Here is a tiny trained network, its code and every weight. The questions are about switching its units off for an input and a target symbol, where a switched-off unit gives its printed mean instead of its output.

import numpy as np


def w(rows, s, z=0):
    codes = np.array(rows[::2]) - 128.0
    scale = np.full(codes.shape[1], s)
    scale[-1] = z or s
    return codes * scale


def norm(h):
    return h / np.sqrt((h * h).mean(-1, keepdims=True) + 1e-5)


def f(y):
    return np.maximum(y, 0)


def softmax(a):
    e = np.exp(a - a.max(-1, keepdims=True))
    return e / e.sum(-1, keepdims=True)


def log_softmax(a):
    a = a - a.max(-1, keepdims=True)
    return a - np.log(np.exp(a).sum(-1, keepdims=True))


def net(x, mask):
    ids = ['βγδεζηλμξπστφψω'.index(c) for c in x.split()]
    T = len(ids)
    res = E[ids] + P[:T]
    q, k, v = (norm(res) @ M[0].T for M in (Q, K, V))
    z = softmax(np.where(np.tri(T) > 0, q @ k.T / 3**0.5, -1e9)) @ v
    res = res + np.where(mask[0], z, O[0][:, -1]) @ O[0][:, :-1]
    y = f(norm(res) @ A[0][:, :-1].T + A[0][:, -1])
    res = res + np.where(mask[1:9], y, B[0][:, -1]) @ B[0][:, :-1]
    return log_softmax(norm(res)[-1] @ U[:, :-1].T + U[:, -1])


Q, K, V, O, A, B = {}, {}, {}, {}, {}, {}
E = w([
[98,93,98,34,99],'β',
[181,196,60,170,131],'γ',
[139,123,59,54,67],'δ',
[97,46,29,181,186],'ε',
[58,109,104,90,59],'ζ',
[187,156,40,210,222],'η',
[60,124,74,170,75],'λ',
[122,116,11,178,83],'μ',
[172,217,111,180,209],'ξ',
[25,128,116,199,171],'π',
[139,134,86,208,255],'σ',
[105,211,93,245,184],'τ',
[92,145,107,93,60],'φ',
[66,174,84,206,79],'ψ',
[57,167,171,164,229],'ω',
],0.011)
P = w([
[106,150,117,94,120],'0',
[46,177,31,71,140],'1',
[113,139,128,100,108],'2',
[41,169,26,68,151],'3',
[118,131,139,107,99],'4',
[44,167,19,59,159],'5',
[124,121,146,121,95],'6',
[36,164,7,76,167],'7',
[133,112,153,150,92],'8',
],0.016)
Q[0] = w([
[238,90,200,52,136],'h0',
[94,127,77,112,90],'h0',
[72,218,5,174,102],'h0',
],0.02)
K[0] = w([
[75,220,6,25,162],'h0',
[153,73,161,111,78],'h0',
[251,68,242,194,71],'h0',
],0.013)
V[0] = w([
[114,149,251,111,210],'h0',
[23,99,132,146,117],'h0',
[135,238,166,147,74],'h0',
],0.02)
O[0] = w([
[98,180,162,85,239,2],'h0',
[6,51,198,172,116,117],'h0',
[134,241,187,145,51,184],'h0',
],0.015,0.0077)
A[0] = w([
[79,119,91,60,81,236],'n0',
[172,164,197,155,1,117],'n1',
[193,63,247,39,101,148],'n2',
[255,137,72,71,118,104],'n3',
[202,90,218,147,134,174],'n4',
[192,110,93,98,140,71],'n5',
[80,88,69,206,46,12],'n6',
[126,106,92,91,229,89],'n7',
],0.016,0.011)
B[0] = w([
[188,109,164,164,180,246],'n0',
[82,127,36,125,166,253],'n1',
[158,173,176,50,228,133],'n2',
[175,135,254,175,111,203],'n3',
[161,192,140,106,185,146],'n4',
[155,106,162,174,135,139],'n5',
[166,167,186,8,129,184],'n6',
[120,138,8,92,127,226],'n7',
],0.019,0.012)
U = w([
[192,106,189,37,178,51],'β',
[162,172,62,219,50,81],'γ',
[226,126,129,27,96,1],'δ',
[129,1,123,198,119,123],'ε',
[108,113,197,61,103,190],'ζ',
[199,93,181,212,175,148],'η',
[84,99,153,127,54,192],'λ',
[149,61,67,124,12,27],'μ',
[167,233,177,82,174,54],'ξ',
[52,93,171,232,135,219],'π',
[143,120,55,122,186,168],'σ',
[43,162,107,248,118,117],'τ',
[93,185,125,25,67,70],'φ',
[47,138,125,162,48,167],'ψ',
[78,158,195,127,192,143],'ω',
],0.014,0.0055)

Each question gives the input, a string of symbols that net reads in full, and the target symbol t.
The units are the heads (3 rows each of Q, K, V and O) and the neurons (one row each of A and B). Each row of codes is followed by its name. A weight is (code - 128) times the scale printed after its matrix; where a second scale follows, it is the last column's (O, A, B and U).
mask holds one flag per unit, heads first, then neurons. A switched-off unit (its flag False) gives its mean, the last column of its rows in O or B, instead of its output. The means were averaged over made-up inputs and are rounded, as every weight is.
A unit's drop is (log p(t) with every unit on - log p(t) with that unit switched off) / (log p(t) with every unit on - log p(t) with every unit switched off).
The circuit of an input: a set's keep is (log p(t) with only the set's units on - log p(t) with every unit switched off) / (log p(t) with every unit on - log p(t) with every unit switched off). Starting from all 9 units, units are removed one at a time, each time the one whose removal leaves the highest keep (on an exact tie, the one counted first), for as long as the keep stays at least 0.8.
units of the circuit, in order: the units of the circuit, biggest drop first
top k neurons: the k neurons with the biggest drops, biggest first
drop of u: that unit's drop, to one decimal
input σ ζ σ σ δ μ φ ε, target φ: units of the circuit, in order : n6, h0
input σ γ ω σ φ η ω ε, target ω: top neuron : n1
input ψ φ φ σ, target φ: top 3 neurons : n6, n1, n3
input ξ σ λ η, target λ: top 2 neurons : n6, n7
input σ π γ σ φ, target φ: units of the circuit, in order : h0, n6, n1, n2
input σ ξ τ σ, target τ: units of the circuit, in order : h0, n6
input σ π λ δ, target λ: top 2 neurons : n6, n7
input τ γ φ σ τ, target τ: top 3 neurons : n1, n6, n7
input ξ μ η μ ζ, target ζ: units of the circuit, in order : n6, h0
input γ σ γ σ γ γ, target γ: top 2 neurons : n1, n6
input σ ξ ψ η σ σ σ σ φ, target φ: units of the circuit, in order : n6, h0, n1, n2
input μ μ ξ ε μ δ η η λ, target λ: units of the circuit, in order : h0, n6
input η ε β ξ λ σ, target λ: units of the circuit, in order : h0, n6
input ω γ γ ξ γ μ μ σ, target μ: units of the circuit, in order : h0
input γ γ σ ω ψ, target ψ: top 2 neurons : n1, n6
input σ σ η γ η τ τ τ τ, target τ: drop of h0 : 1.4
input η σ φ γ δ σ, target δ: drop of h0 : 0.6
input σ σ π ξ ε σ, target ε: drop of h0 : 1.2
